In the rows, 128 means zero.
[132 109 140 125 113 137 108  89 138 135 124 129 131 135  89 125 119 128
 113 107 116 120 151 160 136 152 119 148 132 140 171 123 122 135 116 130
 132 109 105 125 101 119 111 115 151 137 126] => K42
[140 124 124 122 132 118 129 101 140 147 143 129 125 116  89 122 150 134
 108  99 149 108 123 139 134 108 171 120 117 116 147 114 119 115 112 151
 126 124 136 131 132 147 110 121 119 128 116] => K646
[147 142 146 159 116 131 106 108 107 147 143 157 108 236 107 155  91  61
 150 140 177 163 148  99 136 111  69 145 107 109 103 104 124 119  64  96
 135 125 178 125 160 126 158 111  72 127 152] => K734
[137 155 145 166  89 145 153 102 123  98 139 142  98 136 151 137 126 128
 135  68 160 131 113  96 124 137 196 137 135 128 137 102 107 110 104 143
 139 114 148 146 135 135 157 131 127 119 123] => K734
[160 122 135 148 132 117 132  69 138 138 159 151 101 105  84 122  89 139
 106  49 129 148 140 165 150 124 114 146  99 106 139 114 142 132  93 129
 126 125  88 107  78 132  99  37 153 129 128] => K746
[150 130  92 135 135 114 137 113 141 119 137 134 146  96 118 123 130 132
 137 134  88 102 124 166 147 157 126  89 112 133 124 129 122 126 139 117
 130 136 141 167 131 131 107  92 174 120 128] => K988
[142 147 121 117 130 109 108 116 120 117 133 148 124 128 142 128 145 114
 127 104 115 116 114 165 153  85 124 130 121  92 138 102 144 106 144 176
 120 113  95 123 124 151 102 100 133 129 168] => K646
[160 112 113 138 150 107 132  99 144 118 105 120 135 177 104  99 145 128
 127  66 106 113 133 166 143 110 118 108 139 129 176 101 125 131 135 160
 109 165 116 157 105 130  98 100 174 102 136] => K734
[131 125 139 130 127 139 117  99 125 118 156 166 116 157 150  90 114 137
 135 120  88 143 112 153 140 102  85 137 107 130 107 171 108 127 125 131
  98 115 113 173 121 137 114  42 101 127 139] => K627
[153 118 124 133 129 142 112 120 136 136 153 141 123 125 140 127 123 129
 104  91 125 126 142 130 106 107 152 143  94 139 178 146 120 130 108 114
 137 152 121 138 134 118 113 115 126 124 120] => K627
[120 123 141 135 127 135 142  69 126 109 132 127 134 153 131 113 133 133
 131  67 119 137 143 187 171 127  73 120 112 145 181 110 129 108 122 136
 131 164 109 168  82 149 133  87 121 118 142] => K746
[163 101  79 101 148 131 102 117 144 143 181 125 131 157 114  92 151 111
 146 108 119  87 128 120 131 102 117 110 123 121 169 109 115 137 123  82
 126 197 126 159 140 150 132 105 115  94 138] => K804
[138 107 117 135 120 117 111  85 133 131 131 136 131 105 100 137 116 124
 102 124 103 106 129 168 132 136 103 108 125 133 168 122 133 117 112 144
 119 128 122 117 117 135 103 124 138 131 127] => K646
[122 107 136 135 111 142 106  98 145 128 124 115 126 134 124 119 129 122
 131 125  99 123 142 159 136 165 104 137 143 147 157 142 110 137 120 132
 123 104 123 147 117 130 129 120 147 135 123] => K42
[171 102 139 200 133 119 135 119 138  95 155 113  93  93 150 107 159 154
 141 114 139 144  83 107 135  88 194 111 135  53 161 128 151 147 163 190
 100  80 152 205 147 106 103 146  89  89 114] => K536
[133 127 129 131 111 148  94  95 131 141 171 150 111 118 125 149  95 101
 118  96 151 138 133 129 127 117 111 147  97 118 162 146 133 121 122 130
 130 123 138 150 135 129 149 111  93 138 127] => K627
[116 103 129 164 146 166  95  86 113 122 147 141  91 127 151 127 121 117
 139 123 139 148 139 140 124 140 142 150  76  96 110 160 129 123  97  96
 125  82 151 179 116 191 131 163  80 115 180] => K781
[120 127 101 124 121 130 106  97 127 104 114 140 151 119 137 112 168 109
 133  97 125 110 138 217 164 152  90 135 125 129 228 148 108 134 137 152
 114 125 103 175 108 150 122 158 133 130 149] => K536
[134 123 126 128 129 113 132 113 125 116 135 134 135 149 111 110 134 124
 126 107 135 113 125 154 144 125 112 132 124 119 157 117 128 133 139 138
 116 136 119 131 128 150 101  93 141 128 160] => K804
[140 119 120 138 119 108 120 103 133 127 121 115 144 127  99 122 143 126
 156 127  89 158 123 130 129 152 103 104 126 116 205 123 129 125 109 130
 110 123 165 157 107 146 106 124 116 114 146] => K536
[134 133 124 130 123 122 122 105 132 116 115 117 132 139 112 128 127 119
 141  96 102 127 140 161 145 119  98 135 151 157 140 148 113 138 122 138
 130 126 112 146 127 131 134 124 150 129 129] => K42
[144 169 129 150 122 199 132 111 117 118 170 152 165 127 156 130 148  96
 132  80 169 106 162 164 178 140  96 145  82 160 142 148 124 101  43 143
 150 152  97 106 193  89 150  98 112 120 128] => K734
[146 122 162 137  95 115 139 117 131 136 139 135 155 117 140 100 154 120
 141 138 107 114 117 184 134 130  88 134 132 125 166  96 136 142 118 159
 101 135 130 139 138 151 104 128  91 119 123] => K536
[135 144 135 119 106 125 118 171 162  83 136 177 127 114 152  83 130 122
 161  93 124 175 122 103 155 148  87 184 108 156 162 142 105 125  71 137
 105 155 149 146  70 141 131  33 119 138 114] => K746
[131 121 130 101 126  99 133 110 129 141 132 118 130 139 109  98 133 117
 128 103 106 127 128 155 142 130  99 105 129 111 134 117 128 120 131 150
 118 142 107 122 113 127 113 101 144 126 115] => K535
[128 109 131 104 142  93 118  96 149 143 151 112 147 186 101  73 189 105
 105  68 127 106 145 204 173 124 136  90 146 136 196  99  97  99 150 149
 135 161 150 205  99 177 122 141 135 107 137] => K535
[126 112  85 129 132 123 143  95 130 188 161 150 106 120  72 166 122 133
  69  76 109 139 170 144 141 179 142  95 104 209 117 141 129 144 163  63
 156 157 117 128  76  90 135 103 160 125 153] => K961
[125 126 112 165 117 150 100 106 134 141 138 132  86 124 129 163 118 127
 134 169 121  92 117 124 126 126 124 115 121 109 132 149 134 138 139 114
 136 107  93 130 144  80 128 178 142 124  97] => K623
[155 106 157 100 108 113  68  96 130 200 129 131 160 139 106 101 138  88
 100 138  72 119 146 216 163 151  48 156 111 114 206 136 116 151  98 150
 143 153 114 103  95 139  94  83 156 130 125] => K535
[109 102 143  95 104 123 100 104 124 146 127 130 139 169 132 142 134 113
 108 131 115 134 143 182 143 171  82 119 132 127 144  98 129 125 124 137
 119 131 171 151 119 135 130 124 122 133 148] => K988
[122 117 114 108 129 118 113 103 152 139 126 131 135 133  85 122 146 128
 117 103 103 124 129 174 143 130 134 119 122 132 152 130 109 148 135 147
 135 150 112 145 113 153 113 155 140 125 139] => K646
[124 102 105 136 121 128 110  95 118 168 160 132 127 130 163 102 157 124
  85  98 160 103 145 169 114 101 134 134 135 104  85 141 112 133 109 119
 103 132 120 128 147 144 138 137  78 128 116] => K623
[131 113 114 137 130 124 108 116 134 125 124 145 113 132 132 113 120 137
 131 106 106 136 122 144 136 113 104 130 134 127 126 147 132 137 138 132
 108 115 113 144  94 111 116 130 146 113 137] => K623
[138 132 137 140 136 101 142 102 150 162 147 143 147 131  70  92 129 126
 117 104 106 189 131 167 144 108 139 116 112 175 115 169 102 109 154 138
 136 149 124 135  98 159  96  68 128 136 146] => K627
[138 131 123 124 128 132 112 129 112 138 167 160 110 130 153 124  98 121
 103 120 124 137 135 143 114  97 118 134 121 139 118 160 126 107 133 119
 113 116 137 136 133 111 131  66 117 139 124] => K627
[125 122 129 128 103 118 129 123 105 128 141 147 114 123 140 119 154 121
 118 102 140 127 121 111 143 125 124 140 130 142 114 114 119 115 128 138
 125 133 130 133 146 108 145 150 120 128 127] => K961
[132 120 128 130 125 118 123 105 126 118 122 133 136 138 106 120 134 119
 144 118 102 119 120 152 152 134  92 125 118 132 144 113 134 128 128 128
 108 141 120 147 120 133 135 127 136 126 133] => K837
[133 146 136 141 111 135 108 141 147 160 169 169 113 100 197 135 104 136
 117 128 133 138 118 105 120 112 180 138  86  91 144 129 110 103  74 178
 106  98 153 136 123 114 132  91 147 123 119] => K646
[176  95 161 115 138 116  92 113 148 112 155 120  80 137 126  96 166 116
 120 158 101 136  88 109 172 110 171 129 122  61 145 106 121 140 128 131
 130 112 153 159 106 183  96  70  92 127 135] => K535
[125 115 131 134 141 154 129 130 144 104 149 134  87 131 184 122  94 122
 151 137 148 114 125 139 131 114  97 128 115 132 149 141 142 117 105 102
 126 141 119 150 113 148 119 129 110 105 128] => K746
[124 105  94 112 115 124 103  45 134 137 133 140 181 140  54  82 149 144
 143 107 110 104 116 229 170 118  78 119 129  91 165 117 131 147 145 164
 110 194 110 170  70 142 121 130 108 119 124] => K623
[165  97 109 139 119 128 118 100 153 147 161 136 144  77 120 119 130 119
 123 135 100 147 134 173 134 156  98 114 106 128 150 128 131 152 110 122
 111 153 107 130 116 124 111 134 105 125 123] => K536
[145 117 125 128  95 119 130  96 139 158 134 154 145 119 105 114 126 114
 129 146 131 137 110 175 140 148 106 121 134 131 113 121 116 129 131 121
 120 119 148 136 107 132 118  89 120 132 142] => K988
[142 134 147 131 145 152 141 114 107  73 122 129 192 143 134  72 171 138
 103  54 133 114 155 166 156  87 124 152 125 157 145 112 121 103 103 173
 115 150  96 127 134 189  68  83 119 108 145] => K734
[130 148 131 142 114 115 152 146 136 132 136 143  98  84 188 138  90 114
 123 123 155 123 123 121 131 143  97 136 105 121 123 157 146 124 107 111
 124 109 128 134 144 112 126  96 117 142 112] => K746
[120 119 123 150  93  98 128 120 119 150 130 127 119 100 117 166 145 115
 124 108 132 139 134 150 136 179 103 123 101 158 160 120 147 111 135 175
 131 133 109 111 130  96 106 186 158 144 112] => K961
[131 120 120 150 125 141 116 126 142 133 135 154 119 117 176 123 151 119
 110  75 147 141 137 139 126 120 128 152 105 124 105 146 140 125  89 140
 104 132  95 139 125 111 141 155  85 117 156] => K781
[127 150  75 113 149 182  87 117 101  83 134 172  76 175  59 177 122  71
 146  54 142  50 181 106 117  57 123 116 128 143 217  79 137  71  92  87
 127 120 130  68 176  86 142  56 207 121 163] => K988
[126 122 129 131 126 103 124 116 132 132 135 118 129 142 153 115 138 105
 109 105 124 118 134 153 148 130 104 112 124 105 150 131 128 135 142 151
 124 131 119 154 118 134 127 115 127 122 125] => K535
[132 120 135  88 125 119 113 105 148 162 133 140  97 127  89 119 117 130
 119  98 113 129 136 122 132 147 129 125 134 137 135 114 118 106 111 127
 103 106 137 134 113 139  97 108 144 130 135] => K536
[125 142 123 103 134 108 131  96 118 122 164 125 136 164 107 137 159  90
 161  90 136 105 114 155 171 114 116 122 114 145 159  83 142 116 153  89
 144 170 123 154 119 226 145 133  86 114 187] => K837
[124 124 125  82 120 118 126  97 125 130 147 128 146 152  98 120 126 127
 136 121  98 120 118 168 159 136  89 115 126 130 149 112 114 133 132 126
 125 169 120 136 132 163 123 110 146 136 159] => K804
[151 108 129 131 123 151 110  79 103 150 128 137 121 185 112 131 137 132
 130  85 115 141 149 179 160 104  80 118 100 147 138 126 120 126  99 136
 133 151  80 122 116 104 115 107 143 121 128] => K623
[125 138 116 140 120 125 133 125 127 142 147 153  91  95 147 135 132 111
 130 108 142 119 125 106 139 121 132 128 111 133 111 136 130 114 115 131
 115 108 124 130 138 109 146 123 127 125 129] => K961
[137 133 122 133 127 120 107 149 109  93 129 126 105 147 172 151 146  97
 129  80 146 120 152 134 146 109 118 128 125 117 112 112 134 124 129 165
 122 120 156 165 166 143 148 104 122 124 119] => K988
[147 137 116 140 121 125 144 108 137 129 146 139 142 145  97 122 150 123
 150  76 124 134 140 171 149 116 102 116 119 140 123  99 132 134 136 164
 110 149  88 130 131 132 108  96 131 121 142] => K536
[141 125 126 120 132 140 147 101 119 103 116 139 131 139 109 137 122 135
 125  85 118 113 147 164 140 120 142 114 111 150 143  90 128 129 129 123
 137 141 111 118 104 155 105  74 173 116 151] => K988
[139  91 102 139 126 139  93 105 128 131 122 133 135 117 124 117 126 146
  97  92  96 120 150 166 133 125 105 118 129 118 176 147 135 151 126 147
 102 125 124 145  92 110 109  99 154 119 118] => K623
[149 127 142 134 112 121 109  80 135 166 133 134 159 130 123 105 125 107
 108 108 119 121 137 183 149 132  84 131 129 121 155 115 121 104  99 169
 112 136 112 129 119 142 106 109 131 125 119] => K734
[122 130 110 128 135 121 108 116 110 142 111 127 136 178 133 114 145 141
 113 106  97 130 150 153 136  89 125 111 144 139 127 146  97 126 149 123
 127 130 125 170 101 146 123 122 151 113 129] => K623
[134 135 128 145 137 113 137  98 121 122 123 136 128 120 102 118 138 129
 136 102  97 112 131 163 145 139 128 134 104 135 124 122 134 126 121 122
 123 139  96 119 114 135 120 115 156 125 135] => K837
[143 117 137 119 142 101 112 143 142 134 130 139 130 126 125 118 126 122
 117 173  90 102 114 135 136 109  99 122 129 142 138 118 126 114 120 144
 109 133 143 111 134 136  95  99 154 130 120] => K646
[142 111 129 137 117 126 135 113 118 143 135 127 149 127 132 117 151 130
 119 122 116 134 140 177 125 119 108 124 133 153 143 120 114 131 128 147
 108 147 128 123 131 143 107 118 125 128 126] => K536
[168 143 140 147 126 140 119 102 134 146 167 147 126 143  75 132 119 127
 105  63 157 148 136 128 154  95 154 134 131 135 127 123 124 107  94 162
 129 115 131 134 120 132 102  76 121 113 120] => K734
[130 110 132  87 117 114 131  99 118 154 106 127 124 188  68 116 109 124
  92  59 135 138 148 159 122 122 118 114 169 130 135  96 128 121 132 153
 104 118 124  93 109 138  94  79 163 135 149] => K734
[147 132 138 130 120 147 127 134 126  98 129 131 137  83 126 148 128 129
 122  95 146 136 140 111 131 131 148 145  98 121 135 120 138 134  87 139
 130 106 148 130 145 139 111 112 121 124 118] => K988
[148 136 104 128 123 113 111 100 134 134 122 124 161 150  91 114 146 101
 117  51 125  92 170 173 140 115  86 121 126 125 188  99 128 121 105 153
 122 161  92 128 144 140 110 107 159 122 144] => K804
[140 111 140 159 142 118 136 126 131 126 127 128 111 142 138 125 135 106
 146 111 141 137 130 126 133 127 129 147  94 134 124 118 126 147 115 109
 115 135 153 148 131 146 155 137 126 121 135] => K837
[148 110 104 130 131 105 116 110 120 173 139 135 128 117  82 116 151 133
 111 128 107 133 131 178 143 118 118 115 131 129 119 134 124 123 144 155
 116 125 117 121 112 109  94 116 170 131 127] => K961
[140 125 112 104 141 144 105 112 109 115 128 142 114 162 106 136 100 136
 114  86 106 135 152 155 123 103 125 128 109 142 169 152 110 126 131 115
 143 131  99 140 119 123 109 104 174 134 134] => K627
[132 162 133 150 120 136 133 110  97 120 117 103 150 130 169 138 194 105
 146 121  88 113 146 106 113  79  79 157 119 166  46 117  86 118  46 124
 130 191 146  88 210 157 194 121  81 138  85] => K646
[147 163 121 193 115 128 130  51  99 143 161 161 125 187  15 164 134 136
 145  61 178 145 151 160 147  94 140 133  73 100 122 103 146 110  87 142
 151 120  87 119 115  97  95 123 107 125 129] => K623
[150 107 111 137 110 127 114  96 146 120 141 162 123 119  68 106 117 142
 138 130  94 140 116 116 122 142 126 163 126 140 140 124 107 145 132 101
 113 126  87 107  73  92 109  72 156 142 114] => K42
[127 134 147 126 107 127 126  80 121 155 126 130 141 164  79 144 128 123
 104  88 128 136 142 171 149 157 117 131 118 138 155 113 122 119 119 154
 139 131 122 128 123 123 106 131 147 137 130] => K734
[135 130 129 128 124 143 123 138 138  90 128 149 108  94 166 136 135 116
 119  96 131 105 134 111 133 125 140 137 110 134 137 117 133 122 108 128
 116 114 123 138 143 122 125 110 127 119 125] => K988
[122 124 137 122  99 132 128 107 137 152 134 144 131 149 128 124 120 122
 106 149 114 123 119 151 122 136 116 113 149 142 131 115 114 107 133 138
 103 122 127 124 121 131 102 114 131 138 127] => K734
[143  92 115 166 152 129 129  66 140 154 175 128  89 184  56 160 136 131
 141  88  89 127 137 177 148 151 139  85  89 182 156 105 118 118 141  92
 138 150 128 161 115 126 117 136 199 112 158] => K837
[132 120 133 127 119 134 117 116 135 106 145 141 124 117 147 116 138 123
 122  96 141 128 135 134 140 135 129 160 123 111 163 123 136 127  97 141
 100 107 129 133 112 103 143  81 103 140 127] => K42
[146 133 120 148 127 108 113 138 149 141 153 133 112 114 151 119 125 109
 127 145 134 106 119 104 131 110 143 142 144 116 126 156 123 131 116 122
 119 109 146 144 145 118 133  91 107 127 112] => K42
[166 107 135 168 116 109 126 121 124  97 108 136 147 101 119  97 142 128
 125 139 108 117 129 136 122 115 124 130 126  95 192  94 146 131 120 166
  97 132 120 109 129 112  80 101 134 123 114] => K536
[184 139 137 131 118 112 128 177 169 121 164 141 102 149 252 115 126 149
 118 167  86 113  85 118 106 171 147 138 171 132  15  91 115 125 102 100
 106  89 140 150 135 144  94 119 164 112 156] => K734
[139 112 159  66 110 142  61 182 154 148 176 108 105 116 170 142 163 100
  79 142 152  75 153 151 133 144 160 166 158 115 143 119 136 131  81 151
 132  97 142 115 191 154 107 156  90 154  96] => K42
[134 140 112 157 146 135 120 119 146 103 105 151  93 119 121 149 123  88
 120  39 155  86 163 124 120 107 126 153 104 170 202 128 135  94  83 153
 110 145 125 114 148 100 115 145 177 123 122] => K734
[149 159 125 143  86 108 142 122  99  88 102 155 156 107 133 151 101 109
  62 119 213  76 139 128 117 118 104 165 136  94  31 106 179  97 117 167
 118 126 144  86 223  77 103 103  91 200 129] => K627
[145 127 154 104 131 131 120 112 158 147 148 128 128 143 152 116 145 116
 104  51 162 129 143 163 161 154 138 142 103 108 171 111 138 123  63 173
 109 119 137 153 114 164 106  95 100 117 144] => K734
[149 127 102 152 152 120 113 103 144 126 156 123 132 122 104 120 126 118
 134  98 105 102 142 173 110  95 107 119 118 128 162 133 136 120 138 138
 115 144 120 151 129 142 113 104 145 119 114] => K627
[148 118 125 127 110 119 142 103 129 136 146 145  95 102 109 126 144 133
 133  83 112 137 105  94 147 126 139 115 101 106 137 100 139 136 123 132
 115 115  99 134 133  86 132 121 133 121 133] => K961
[123 149 136 117  90 125 128 110 106 122 131 145 159 126  80 130 135 125
 155 140  90 151 121 156 148 126  82 127 130 128 147 106 113 126 141 160
 113 129 121 123 136 128 123 109 136 150 122] => K536
[150 130 108 135 138 113  89 101 141 144 131 129 126  88 138 104 148 134
 104  78 136 126 123 185 137 125 168 152 146  92 142 163 137 111 107 152
 117  95  92 145  76 153  97 158 123 104 151] => K837
[121 125 129 152 117 146 117 103 119 140 138 146 121 117 156 127 121 120
 128 119 149 116 132 129 144 107  96 139  99 132 122 160 129 125  98 133
 109 130 142 152 135 123 143 118  84 125 110] => K623
[139 109 133 145 107 105 120  86 139 135 146 115 132 105 182 126 132 139
 103 131 105 145 105 134 123 147 116 143 116  94 148 106 121 133 138  94
 133 132 137 171  95 178 110 137 111 132 148] => K746
[107 123 124 150 115 119 113 106 107 115 144 144 120 130 145 134 117 128
 133 101 146 133 120 116 134 103 115 151 116 113 126 141 114 137 117 145
 110 138 162 149 129 141 163 138 113 130 110] => K623
[107 106  93 144 137 136 123 129 183 124 131 143  79 143 160 100 113 101
 132 163 133 128 112 175 131 112 119  91 180 125 153 152 133 134 225  83
 115  98 113 181  50 177 113 104 114 111 196] => K746
[148 108 145 137  87 120 118 126 118 149 133 143 131 105 144 125 145 132
  91 135 128 154 130 134  98 132 143 157 132 108 132 115 121 146 108 136
 106 116 143 115 137 110 107 151  89 143 116] => K536
[132 123 115 114 132 114 119 101 131 120 125 141 131 127 102 121 139 121
 114  76 118 111 140 157 144 110 126 127 110 138 156 112 115 123 123 155
 127 147  94 121 120 155 110 118 148 130 131] => K646
[120 151 137 150 117 112 159 120 105  82 110 134 124 133 159 149 155 131
 110  79 122  90 138 147 117  91 138 145 133 161  83  71  96 109 116 169
 111 140 148 116 176 152 158 126 179 158 113] => K646
[129 127 140 121 104 117 117 107 123 140 133 127 133 139 126 103 144  96
 135 121 114 119 132 162 137 146  87 130 126 118 156 122 136 123 118 134
 132 148 135 131 111 136 125 115  99 123 126] => K535
